Each row has a name. Each question is about the rows just above it.

[  1   0  -5   0  -1 -60 -24  74  -1 -40  -3  -4 -43   0 -68  -2   9   3
   2 -12  64  -1   5 -22 -48   0   8   0] : Pez
[ -2  -2  -1   3   3   3  57  -8   2   4   3  -3  13   0  17  -1 -47  -3
 -31   7  -8   1   9  61  -5   3  13   1] : Nilir
[  5   3  -1   4  -3  -2 -91   0  -5  -5  -1   0   3   2  -9  -1  57   1
  26  -9   3  -1  -1 -76   5   2  -5   1] : Rufi
[  2   6   1   4  -1 -34  63  54  14 -25   2   0 -39   0 -35  -5 -55  -7
 -34  -4  33  -3  11  55  37  -1   4   1] : kun
[  1   0  -5   0  -1 -60 -24  74  -1 -40  -3  -4 -43   0 -68  -2   9   3
   2 -12  64  -1   5 -22  53   0  -3  -2] : naris
[  7  -2  -3   8   2   8  68  -5 -10  -6  -4   0 -12   0   5   1 -55   7
 -34   3 -27   3  -1  60  14   4  -4  -3] : vob
[ -3   2  -5   7  -1  71 -18 -73   4  51   0   1  58  -6  75  -6  19  -2
  16  20 -58   4 -19 -16 -53   2   6  -5] : zera
Whose row is [  2   6   1   4  -1 -34  63  54  14 -25   2   0 -39   0 -35  -5 -55  -7
 -34  -4  33  -3  11  55  37  -1   4   1]?
kun
The entry that follows [75]:
[-6]
The entry that follows [-25]:
[2]
What comes right after [55] in the named rows?
[37]
Right after [-18] comes
[-73]
Where do [  1   0  -5   0  -1 -60 -24  74  -1 -40  -3  -4 -43   0 -68  -2   9   3
   2 -12  64  -1   5 -22  53   0  -3  -2] appear?
naris
Whose row is [  5   3  -1   4  -3  -2 -91   0  -5  -5  -1   0   3   2  -9  -1  57   1
  26  -9   3  -1  -1 -76   5   2  -5   1]?
Rufi

[ 80  -1  43 -24   7  12  45] : pid
[-17  64 -26 -46 -16   0  69] : telo
[-17  64  29 -46 -16   0  69] : relu
[ 80 -79  43 -24  -2 -38 -49] : nosed
[ 63   7  10 -17 -18 -11 -78] : tedot
The entry that follows [-11]:
[-78]
The entry that follows [10]:
[-17]

[ 70  54  10   3   4   0  10  14   3  13  34   4  74 -13   6  10  13   9
   7  12  -1   8  59  21  36  -1  -6  11   6] = zal
[-34 -41 -32  37 -29  51  69 -30 -27 -21 -25  43 -41  51  19  34 -31 -32
  36 -31  47 -34 -14 -30  -1 -12  43 -28 -23] = Litot
[ 13  18  53  20  48  31  60  58  49  46  70  23  26  48 -15  11  58  57
  12  60  29  54  16  55  -3  38  26  43  54] = Fota
[-18 -25 -13 -39 -17 -68 -16 -21 -17 -18 -39 -56 -32 -70  -1 -39 -15 -16
 -46 -21 -62 -13 -32 -26 -10 -19 -57 -13 -21] = tefev
[ 45  42 -23 -11 -26 -23 -23 -14 -20  -9 -12 -13  41 -24  10  -3 -25 -26
  -4 -20 -20 -23  44 -14  34 -27 -15 -20 -25] = Veke
[ 62  46 -10 -16 -13 -23  -9  -9  -9  -6   9 -18  64 -35  10   4  -5  -7
  -3  -6 -19  -7  50   3  40 -13 -26 -12 -15] = Vinek
[-27 -28 -11  -6 -11  60  -8  -4  -6  -7   0  49 -32  68  14  30  -6  -8
  41  -7  57 -10  -4  -9  -3   1  56  -7   1] = kis
[ 70  54  10   3   4   0  10  14   3  13  34   4  74 -13   6  10  13   9
   7  12  -1   8  59  21  36  -1  -6  11   6] is in which row?
zal
What comes right after [-62] in the named rows?
[-13]
Where do [ 45  42 -23 -11 -26 -23 -23 -14 -20  -9 -12 -13  41 -24  10  -3 -25 -26
  -4 -20 -20 -23  44 -14  34 -27 -15 -20 -25] appear?
Veke
What comes right after [29] in the named rows?
[54]

[ 41  65  76  75  54  14 -10 -15  34  89  86  47 -25 -35 -44   4]  rerip
[ 68  77  72  46   3 -24  -7  49  83  89  30 -22 -27 -33  14  36]  Nit
[  3 -10  26  36  72  72  67  34  -7   1   6  65  -1  78   9 -51]  ger
[  5 -11 -17  17  50  69  71  72  43   3   4  -5  51  86  90  26]  vore
[ -2  34  61  75  74  61  24 -15  -8  19  79  80  64  -8 -45 -52]  feli
[  0  66  78  43  -8 -24  -9  27  56  73  77  67  32  87 -23   9]  Mor
[ 71  76  30 -17  -9  -1  35  61  75  77  60  22 -15 -21  22  80]  tural
[ 68  18 -17  -9   8  42  65  73  75  53  11 -21 -14  37  90  86]  Kito
Right after [-2] comes
[34]
What comes right after [37] in the named rows?
[90]
Right after [47] comes
[-25]
Which row holds [  5 -11 -17  17  50  69  71  72  43   3   4  -5  51  86  90  26]?
vore
The entry that follows [-35]:
[-44]
The entry that follows [32]:
[87]
What comes right after [-25] in the named rows?
[-35]

[11 12 13  6] = temat
[ 10 -41 -15  22] = ril
[-56 -16 -16  -9] = mukiz
[ 53  52 -50  23] = der
The entry that follows [53]:
[52]
What comes right after [-50] in the named rows?
[23]
The entry that follows [10]:
[-41]
What comes right after [11] in the named rows?
[12]
What comes right after [12] in the named rows?
[13]

